Below is a small trained network, with its code and all its weights. Each question gives an input and a class and asks what happens when units are switched off, that is, made to give their printed mean instead of their output.

import numpy as np


def w(rows, s, z=0):
    codes = np.array(rows[::2]) - 128.0
    scale = np.full(codes.shape[1], s)
    scale[-1] = z or s
    return codes * scale


def f(y):
    return np.maximum(y, 0)


def log_softmax(a):
    a = a - a.max(-1, keepdims=True)
    return a - np.log(np.exp(a).sum(-1, keepdims=True))


def net(x, mask):
    res = np.array(x, float).reshape(1, 3) / 4 @ E
    y = f(res @ A[0][:, :-1].T + A[0][:, -1])
    res = res + np.where(mask, y, B[0][:, -1]) @ B[0][:, :-1]
    return log_softmax(res[-1] @ U[:, :-1].T + U[:, -1])


A, B = {}, {}
E = w([
[108,146,226,118,46,13],'x0',
[17,218,111,158,163,120],'x1',
[123,109,222,253,63,161],'x2',
],0.014)
A[0] = w([
[215,81,148,135,123,126,107],'n1',
[136,153,143,138,86,72,84],'n2',
[123,146,109,32,152,97,156],'n3',
[214,108,130,61,100,137,154],'n4',
[141,144,60,104,94,73,81],'n5',
[79,207,122,162,135,137,105],'n6',
[125,114,81,140,155,191,79],'n7',
[106,118,134,111,86,51,109],'n8',
[193,7,153,107,140,93,91],'n9',
[120,108,178,189,124,138,144],'n10',
[109,102,146,224,102,166,75],'n11',
[136,140,69,31,156,40,96],'n12',
[118,113,179,107,161,84,251],'n13',
[177,176,92,53,200,114,83],'n14',
[125,128,135,105,125,120,248],'n15',
[136,114,126,121,177,214,90],'n16',
[87,188,123,132,174,119,104],'n17',
[65,160,85,143,111,125,157],'n18',
[135,111,66,164,136,126,181],'n19',
[101,120,165,79,109,79,100],'n20',
[50,180,112,142,138,96,89],'n21',
[127,123,178,104,128,57,102],'n22',
[133,55,117,88,97,133,88],'n23',
[112,128,156,92,97,61,117],'n24',
[127,143,134,135,84,164,225],'n25',
],0.014)
B[0] = w([
[49,145,128,105,128,66,210],'n1',
[132,103,57,164,112,100,180],'n2',
[172,136,181,139,55,146,238],'n3',
[77,154,166,104,169,81,232],'n4',
[122,119,117,180,61,133,167],'n5',
[71,97,175,134,160,79,213],'n6',
[145,91,60,204,167,136,208],'n7',
[131,77,55,162,175,159,197],'n8',
[63,103,137,108,149,61,227],'n9',
[162,158,154,148,60,132,223],'n10',
[172,116,144,179,32,94,221],'n11',
[157,148,162,176,42,109,248],'n12',
[167,223,118,90,183,181,235],'n13',
[135,149,132,165,75,112,232],'n14',
[160,250,134,94,175,162,228],'n15',
[149,107,48,193,184,138,212],'n16',
[73,125,149,109,133,99,201],'n17',
[100,161,146,93,145,73,213],'n18',
[154,189,96,130,172,161,208],'n19',
[133,85,96,205,158,156,186],'n20',
[83,103,128,102,147,61,205],'n21',
[134,63,76,166,165,155,196],'n22',
[61,129,139,155,125,68,169],'n23',
[146,63,55,159,170,177,203],'n24',
[167,223,147,101,131,165,220],'n25',
],0.011,0.016)
U = w([
[173,141,6,182,180,151,106],'0',
[198,164,174,167,9,114,109],'1',
[37,155,156,99,164,55,115],'2',
[237,219,156,41,201,195,252],'3',
[143,77,164,58,118,117,110],'4',
[162,87,130,115,141,142,105],'5',
[140,85,118,111,133,141,106],'6',
[115,62,146,96,111,151,110],'7',
],0.013,0.014)

Each question gives the input, the list of numbers given to net, and the class t.
The units are the neurons (one row each of A and B). Each row of codes is followed by its name. A weight is (code - 128) times the scale printed after its matrix; where a second scale follows, it is the last column's (A, B and U).
mask holds one flag per neuron, in row order. A switched-off neuron (its flag False) gives its mean, the last column of its row in B, instead of its output. The means were averaged over made-up inputs and are rounded, as every weight is.
A unit's drop is (log p(t) with every unit on - log p(t) with that unit switched off) / (log p(t) with every unit on - log p(t) with every unit switched off).
The circuit of an input: a set's keep is (log p(t) with only the set's units on - log p(t) with every unit switched off) / (log p(t) with every unit on - log p(t) with every unit switched off). Starting from the 12 units with the biggest drops (on a tie, the unit counted first), units are removed one at a time, each time the one whose removal leaves the highest keep (on an exact tie, the one counted first), for as long as the keep stays at least 0.8.
units of the circuit, in order: the units of the circuit, biggest drop first
most important unit: the unit with the biggest drop
k most important neurons: the k neurons with the biggest drops, biggest first
drop when u is switched off: that unit's drop, to one decimal
input [-6,8,-5], class 2: units of the circuit, in order	n17
input [-6,-2,8], class 1: 2 most important neurons	n11; n10
input [7,3,7], class 0: 3 most important neurons	n8; n24; n22
input [0,-7,-7], class 1: 4 most important neurons	n12; n3; n14; n5
input [1,6,-6], class 1: 2 most important neurons	n12; n3
input [-2,-5,-4], class 2: 3 most important neurons	n4; n9; n11
input [-6,-8,-5], class 2: 2 most important neurons	n4; n9
input [-4,-8,-7], class 2: 3 most important neurons	n4; n9; n1
input [5,-6,-3], class 2: 2 most important neurons	n4; n9
input [3,0,-4], class 1: 4 most important neurons	n12; n3; n19; n5
input [6,4,-5], class 0: 2 most important neurons	n24; n8
input [8,2,-8], class 0: 4 most important neurons	n24; n8; n22; n20
input [4,-2,-6], class 1: 2 most important neurons	n12; n3
input [0,0,-5], class 1: units of the circuit, in order	n12
input [-2,8,8], class 1: 2 most important neurons	n11; n10
input [4,0,4], class 0: 2 most important neurons	n12; n3
input [6,5,-5], class 0: drop when n24 is switched off	0.2
input [2,0,0], class 3: drop when n14 is switched off	0.0
input [-3,-3,3], class 3: drop when n3 is switched off	0.1
input [-1,7,-5], class 2: most important unit	n21
input [-6,-8,2], class 2: drop when n1 is switched off	0.1
